What each symbol does to the items:
* | ~ + % * ! $
zn | qh mj qf cr tr qz
zs | hb nj fs hd bf bc
tr | cr qf nl mj zd sq
nl | dh tr zd zn ph pr
ph | zn zd qz tr nq mh
md | ph pr mh nq hg sf
nj | hq tt zs rl fs zr
hq | gn bs hb mr rl zs
qh | gt sz jz zm cr qf
bc | fs zr gt bz pn qh
cr | zm jz dh sz mj nl
pn | bz gt zm zr jp cr
cf | zq hh bq mc qc dg
dg | bq gn mr ql ms rl
fs | rl zs bf tt bz gt
mf | nj bz zr fs bc jp
qc | mc bq ql hh mm ms
zr | zs mf bc bf gt sz
bz | tt bf mf zs zr zm
sq | nl nq pr ph md ch
jp | zr zm sz gt qh mj
lp | sq hg ch md zq hh
nq | tr qz sq zd pr lp
zm | mf pn jp bc sz dh
sz | bc jp qh pn jz zn
ms | ql mr bs gn hq tt
hg | nq mh lp pr ch mb
hb | dg hq rl ms hd fs
qz | qf ph nq nl sq hg
dh | jp cr mj qh zn zd
hd | ms rl tt hq nj bz
mh | qz md hg sq lp mc
mj | sz dh zn jz qf ph
mb | lp mc hh zq cf mm
qf | jz zn tr dh nl nq
tt | bs hd nj hb zs mf
gt | bf bc pn mf zm jz
zq | md ch sf hg mc bq
sf | mh zq mc lp mb qc
ch | pr lp zq mh sf cf
mr | qc dg ms mm bs hd
jz | pn qh cr jp dh tr
mm | hh ql gn bq dg hq
bs | mm ms hq dg hb nj
pr | zd sq md qz mh zq
bq | sf cf qc mb ql mr
hh | ch mb cf sf bq gn
zd | mj nl ph qf qz md
bf | hd fs bz nj mf pn
gn | cf mm dg qc mr hb
mc | hg sf mb ch hh ql
ql | mb qc mm cf gn bs
rl | mr hb hd bs tt bf

In the rows, 64 stands for zero.

The rows follow the links: the fewer symbols apart two items are, the more alike their rows tend to be.

Some items and rows for them; each showing differs a little:
zs
(64, 58, 41, 72, 108, 86, 69, 39, 5, 34, 79, 76, 62, 47, 67, 55, 91, 20, 8, 57, 69, 42, 83, 49, 67, 65, 83, 61, 50, 91, 76, 113, 77, 65, 96, 59, 93, 78, 77, 41, 28, 83, 62, 33, 49, 68)
ph
(83, 58, 83, 45, 18, 34, 55, 81, 115, 109, 64, 47, 50, 83, 70, 85, 30, 103, 97, 81, 58, 89, 38, 72, 66, 65, 59, 74, 75, 30, 54, 35, 57, 67, 30, 70, 54, 22, 67, 101, 99, 68, 44, 77, 84, 82)
pr
(67, 68, 86, 53, 19, 39, 57, 90, 122, 95, 49, 49, 62, 80, 63, 75, 33, 104, 116, 72, 58, 85, 43, 77, 61, 63, 46, 68, 82, 36, 49, 15, 50, 64, 31, 68, 34, 47, 51, 86, 100, 47, 64, 90, 79, 62)
hd
(50, 67, 44, 80, 112, 92, 71, 44, 7, 22, 69, 79, 72, 45, 60, 47, 96, 24, 23, 49, 67, 39, 89, 51, 64, 63, 74, 53, 46, 94, 75, 100, 74, 62, 98, 57, 79, 97, 66, 30, 24, 67, 75, 45, 45, 53)
bq
(28, 86, 68, 82, 72, 80, 67, 81, 73, 27, 32, 70, 90, 61, 48, 41, 75, 65, 104, 41, 70, 55, 77, 71, 56, 59, 33, 42, 66, 77, 59, 26, 49, 55, 67, 60, 25, 117, 29, 33, 59, 18, 105, 92, 48, 19)
ch
(46, 79, 84, 64, 32, 57, 61, 94, 112, 67, 34, 57, 78, 72, 53, 58, 49, 94, 125, 57, 65, 74, 55, 77, 58, 61, 32, 55, 76, 50, 52, 9, 48, 57, 43, 63, 21, 79, 34, 66, 87, 23, 87, 103, 66, 38)
zm
(96, 41, 53, 50, 70, 54, 64, 40, 37, 86, 99, 62, 37, 62, 79, 82, 62, 51, 13, 82, 60, 66, 61, 52, 68, 66, 96, 80, 58, 60, 70, 112, 80, 72, 68, 66, 106, 23, 99, 84, 58, 111, 26, 29, 72, 105)
hg
(53, 74, 84, 59, 25, 47, 57, 91, 118, 80, 40, 54, 73, 77, 59, 65, 43, 101, 123, 61, 62, 79, 49, 80, 59, 62, 36, 61, 76, 44, 51, 8, 49, 59, 36, 65, 27, 66, 40, 76, 93, 30, 77, 97, 71, 47)
bc
(86, 47, 47, 58, 85, 67, 66, 33, 22, 68, 95, 68, 45, 55, 75, 72, 73, 37, 5, 77, 63, 55, 68, 50, 71, 64, 97, 74, 54, 72, 75, 118, 78, 71, 81, 65, 109, 39, 94, 68, 43, 108, 33, 27, 64, 93)
ql
(29, 84, 62, 84, 82, 87, 67, 77, 60, 22, 32, 72, 90, 57, 49, 37, 83, 56, 90, 37, 70, 50, 80, 66, 58, 62, 38, 44, 60, 81, 62, 37, 51, 52, 74, 55, 31, 120, 32, 27, 49, 21, 104, 86, 45, 21)
gn
(29, 84, 57, 85, 91, 89, 69, 68, 48, 16, 38, 74, 89, 52, 49, 35, 88, 46, 76, 38, 71, 45, 84, 64, 60, 62, 43, 44, 57, 89, 66, 50, 58, 57, 82, 57, 42, 122, 37, 23, 44, 27, 104, 77, 43, 24)
zn
(97, 47, 72, 43, 30, 34, 56, 64, 88, 114, 84, 50, 38, 77, 76, 89, 35, 89, 62, 89, 56, 85, 41, 65, 68, 65, 79, 84, 74, 36, 61, 66, 68, 71, 40, 71, 81, 6, 88, 107, 88, 93, 27, 55, 84, 100)
zd
(85, 56, 81, 43, 16, 32, 54, 77, 111, 112, 68, 48, 47, 79, 69, 88, 28, 101, 91, 84, 56, 88, 38, 72, 65, 65, 63, 76, 77, 33, 53, 41, 58, 69, 32, 69, 59, 17, 74, 103, 99, 74, 40, 73, 84, 85)
hh
(32, 85, 74, 78, 62, 74, 66, 87, 86, 39, 30, 67, 90, 66, 50, 46, 68, 74, 113, 44, 67, 60, 69, 73, 57, 61, 28, 46, 64, 68, 55, 19, 47, 53, 59, 60, 21, 108, 29, 41, 68, 16, 102, 97, 55, 25)
nl
(88, 53, 79, 44, 20, 32, 55, 73, 107, 113, 74, 47, 45, 79, 71, 87, 30, 96, 83, 85, 58, 88, 37, 71, 64, 64, 66, 78, 76, 34, 58, 48, 59, 68, 32, 70, 66, 14, 76, 104, 97, 81, 38, 70, 85, 91)

Each walk starts at a row. The symbols on each line, taken left to right, move it on to the next item.
Answer with the item's row; about right is enough.
---
(71, 53, 42, 68, 103, 79, 69, 33, 9, 45, 86, 75, 56, 51, 70, 59, 87, 27, 4, 61, 65, 47, 78, 50, 70, 63, 90, 65, 51, 86, 77, 119, 78, 66, 92, 61, 101, 64, 85, 48, 33, 93, 52, 32, 55, 78)
~ + !: (54, 64, 41, 75, 110, 91, 69, 41, 6, 25, 74, 79, 69, 46, 64, 49, 95, 20, 17, 49, 68, 38, 84, 51, 65, 64, 78, 55, 47, 94, 77, 105, 74, 62, 98, 59, 85, 90, 70, 32, 27, 74, 72, 42, 46, 59)
* ! $: (75, 52, 42, 65, 97, 77, 69, 33, 11, 50, 88, 72, 54, 50, 72, 63, 86, 29, 3, 66, 66, 48, 76, 50, 69, 64, 92, 67, 51, 82, 76, 121, 79, 68, 90, 61, 103, 58, 89, 56, 36, 98, 47, 29, 57, 84)
---
(41, 74, 47, 83, 107, 96, 71, 51, 18, 14, 57, 79, 81, 45, 55, 39, 97, 26, 41, 42, 70, 37, 88, 57, 64, 63, 62, 50, 51, 95, 73, 86, 67, 59, 94, 56, 63, 111, 53, 24, 29, 51, 91, 56, 40, 38)
+ *: (32, 82, 57, 83, 96, 92, 70, 66, 40, 15, 40, 75, 89, 52, 51, 36, 93, 41, 68, 39, 70, 44, 85, 62, 58, 61, 44, 43, 56, 89, 66, 58, 59, 58, 85, 56, 44, 120, 37, 21, 41, 30, 101, 74, 41, 25)
% %: (35, 77, 51, 84, 103, 93, 70, 58, 30, 11, 47, 78, 85, 50, 54, 35, 96, 32, 56, 39, 72, 41, 88, 58, 61, 62, 55, 45, 51, 95, 69, 71, 62, 59, 90, 56, 54, 117, 47, 21, 32, 40, 95, 63, 43, 31)
---
(99, 42, 65, 42, 42, 39, 57, 52, 71, 107, 93, 55, 37, 72, 77, 89, 42, 76, 40, 87, 56, 79, 46, 60, 69, 66, 88, 85, 68, 43, 65, 85, 72, 72, 49, 71, 94, 6, 94, 101, 79, 106, 23, 44, 82, 108)
* %: (98, 43, 61, 44, 53, 44, 60, 46, 56, 101, 97, 56, 37, 68, 76, 87, 49, 64, 28, 88, 55, 74, 49, 56, 70, 66, 92, 83, 64, 49, 67, 98, 77, 75, 60, 68, 101, 13, 98, 95, 70, 110, 23, 38, 79, 107)
% $ $: (70, 66, 85, 51, 17, 37, 59, 88, 121, 101, 52, 51, 61, 81, 62, 77, 33, 105, 113, 73, 61, 87, 43, 77, 60, 62, 48, 69, 78, 35, 50, 19, 52, 64, 29, 67, 40, 39, 54, 92, 100, 50, 59, 87, 80, 67)
---
(31, 87, 72, 80, 67, 77, 64, 84, 80, 35, 28, 68, 91, 61, 50, 41, 72, 69, 110, 42, 69, 58, 73, 72, 58, 61, 33, 47, 66, 72, 59, 23, 50, 54, 65, 60, 25, 112, 28, 37, 64, 15, 103, 93, 52, 22)
+ *: (40, 83, 78, 72, 44, 64, 62, 93, 104, 56, 31, 61, 83, 71, 52, 53, 58, 88, 121, 51, 66, 70, 61, 75, 59, 59, 28, 53, 73, 58, 51, 11, 48, 56, 47, 64, 20, 93, 29, 54, 80, 17, 94, 101, 61, 31)
$ $ +: (34, 79, 53, 85, 100, 94, 71, 60, 35, 13, 45, 78, 87, 50, 53, 36, 92, 35, 62, 39, 70, 41, 86, 62, 61, 62, 50, 43, 53, 93, 68, 65, 61, 55, 89, 55, 50, 119, 41, 19, 35, 36, 97, 68, 41, 27)
---
(91, 43, 50, 52, 76, 59, 64, 37, 31, 82, 100, 66, 39, 60, 78, 77, 64, 46, 9, 82, 61, 60, 63, 54, 70, 67, 96, 78, 56, 65, 74, 114, 80, 71, 73, 68, 108, 27, 97, 80, 53, 111, 28, 27, 69, 101)
% % $: (98, 44, 70, 42, 32, 36, 58, 59, 83, 111, 87, 49, 40, 75, 75, 90, 36, 84, 53, 89, 57, 85, 42, 65, 69, 65, 82, 81, 72, 36, 60, 74, 70, 72, 44, 72, 85, 6, 91, 104, 86, 99, 25, 50, 84, 104)
! ~: (98, 42, 62, 42, 46, 42, 59, 51, 63, 104, 96, 56, 36, 69, 78, 91, 45, 68, 32, 91, 58, 76, 48, 59, 68, 66, 91, 83, 65, 46, 68, 92, 73, 74, 53, 69, 97, 8, 96, 98, 74, 108, 21, 40, 80, 107)
---
(100, 41, 57, 48, 59, 49, 61, 43, 50, 96, 97, 59, 37, 66, 75, 84, 55, 60, 21, 88, 58, 70, 53, 56, 69, 65, 96, 81, 63, 53, 68, 103, 77, 73, 62, 68, 104, 14, 98, 93, 66, 110, 23, 31, 76, 106)
* ! ~: (83, 47, 45, 60, 90, 69, 66, 35, 15, 61, 94, 69, 48, 54, 74, 70, 76, 34, 2, 73, 63, 53, 71, 50, 69, 65, 96, 73, 53, 77, 77, 119, 80, 72, 85, 63, 105, 45, 93, 66, 41, 104, 39, 25, 61, 91)
* !: (79, 49, 41, 63, 96, 73, 69, 35, 14, 58, 94, 71, 49, 53, 74, 66, 78, 31, 1, 69, 64, 53, 75, 51, 70, 65, 96, 70, 53, 79, 77, 120, 80, 70, 89, 62, 106, 52, 93, 59, 39, 101, 43, 26, 60, 87)
---
(96, 42, 56, 47, 64, 52, 62, 41, 44, 92, 100, 60, 39, 64, 79, 81, 59, 56, 16, 84, 59, 69, 56, 53, 71, 67, 96, 81, 60, 57, 69, 108, 78, 71, 65, 68, 105, 17, 99, 88, 60, 112, 24, 31, 75, 104)
! % !: (97, 43, 68, 42, 35, 38, 58, 56, 77, 111, 92, 53, 37, 72, 76, 93, 39, 81, 46, 89, 56, 81, 44, 63, 68, 67, 84, 82, 69, 41, 62, 80, 72, 70, 47, 70, 88, 4, 91, 104, 82, 103, 23, 48, 84, 107)
$ * %: (92, 51, 78, 41, 23, 32, 56, 70, 102, 115, 78, 50, 41, 79, 74, 90, 31, 96, 76, 87, 56, 86, 40, 69, 66, 64, 70, 81, 75, 31, 56, 54, 64, 71, 34, 71, 70, 10, 80, 105, 96, 84, 33, 64, 87, 91)
---
(91, 43, 48, 53, 81, 64, 65, 36, 24, 74, 97, 67, 43, 58, 76, 76, 67, 43, 5, 78, 59, 61, 64, 52, 68, 66, 99, 75, 55, 68, 73, 117, 80, 70, 77, 65, 110, 34, 99, 75, 49, 109, 34, 27, 67, 97)
* ~: (59, 59, 43, 76, 111, 88, 71, 38, 5, 30, 78, 77, 65, 47, 65, 51, 93, 22, 13, 54, 68, 44, 85, 50, 68, 65, 81, 58, 48, 94, 78, 111, 77, 65, 96, 58, 91, 85, 74, 39, 28, 80, 66, 37, 48, 62)
~ + !: (44, 72, 46, 83, 106, 97, 72, 47, 13, 16, 61, 80, 77, 46, 59, 42, 96, 26, 34, 44, 71, 41, 90, 54, 62, 63, 67, 51, 50, 97, 73, 88, 70, 61, 97, 55, 67, 106, 58, 26, 30, 56, 85, 53, 43, 42)
---
(35, 87, 74, 75, 55, 70, 64, 89, 95, 44, 28, 63, 87, 67, 49, 47, 66, 78, 118, 45, 67, 62, 67, 75, 58, 61, 29, 49, 70, 64, 54, 15, 45, 54, 57, 60, 19, 103, 29, 47, 72, 16, 99, 100, 55, 26)
% * %: (36, 83, 78, 74, 49, 66, 62, 90, 99, 52, 29, 60, 87, 69, 51, 51, 61, 83, 121, 47, 66, 68, 63, 75, 58, 61, 29, 48, 69, 62, 54, 13, 48, 56, 53, 63, 18, 96, 29, 51, 77, 17, 98, 101, 59, 28)
! % !: (28, 88, 65, 81, 79, 84, 68, 80, 67, 26, 31, 69, 92, 58, 46, 40, 81, 60, 96, 39, 69, 52, 77, 70, 57, 61, 35, 45, 62, 81, 59, 31, 51, 54, 72, 57, 28, 118, 29, 30, 54, 19, 105, 90, 48, 21)
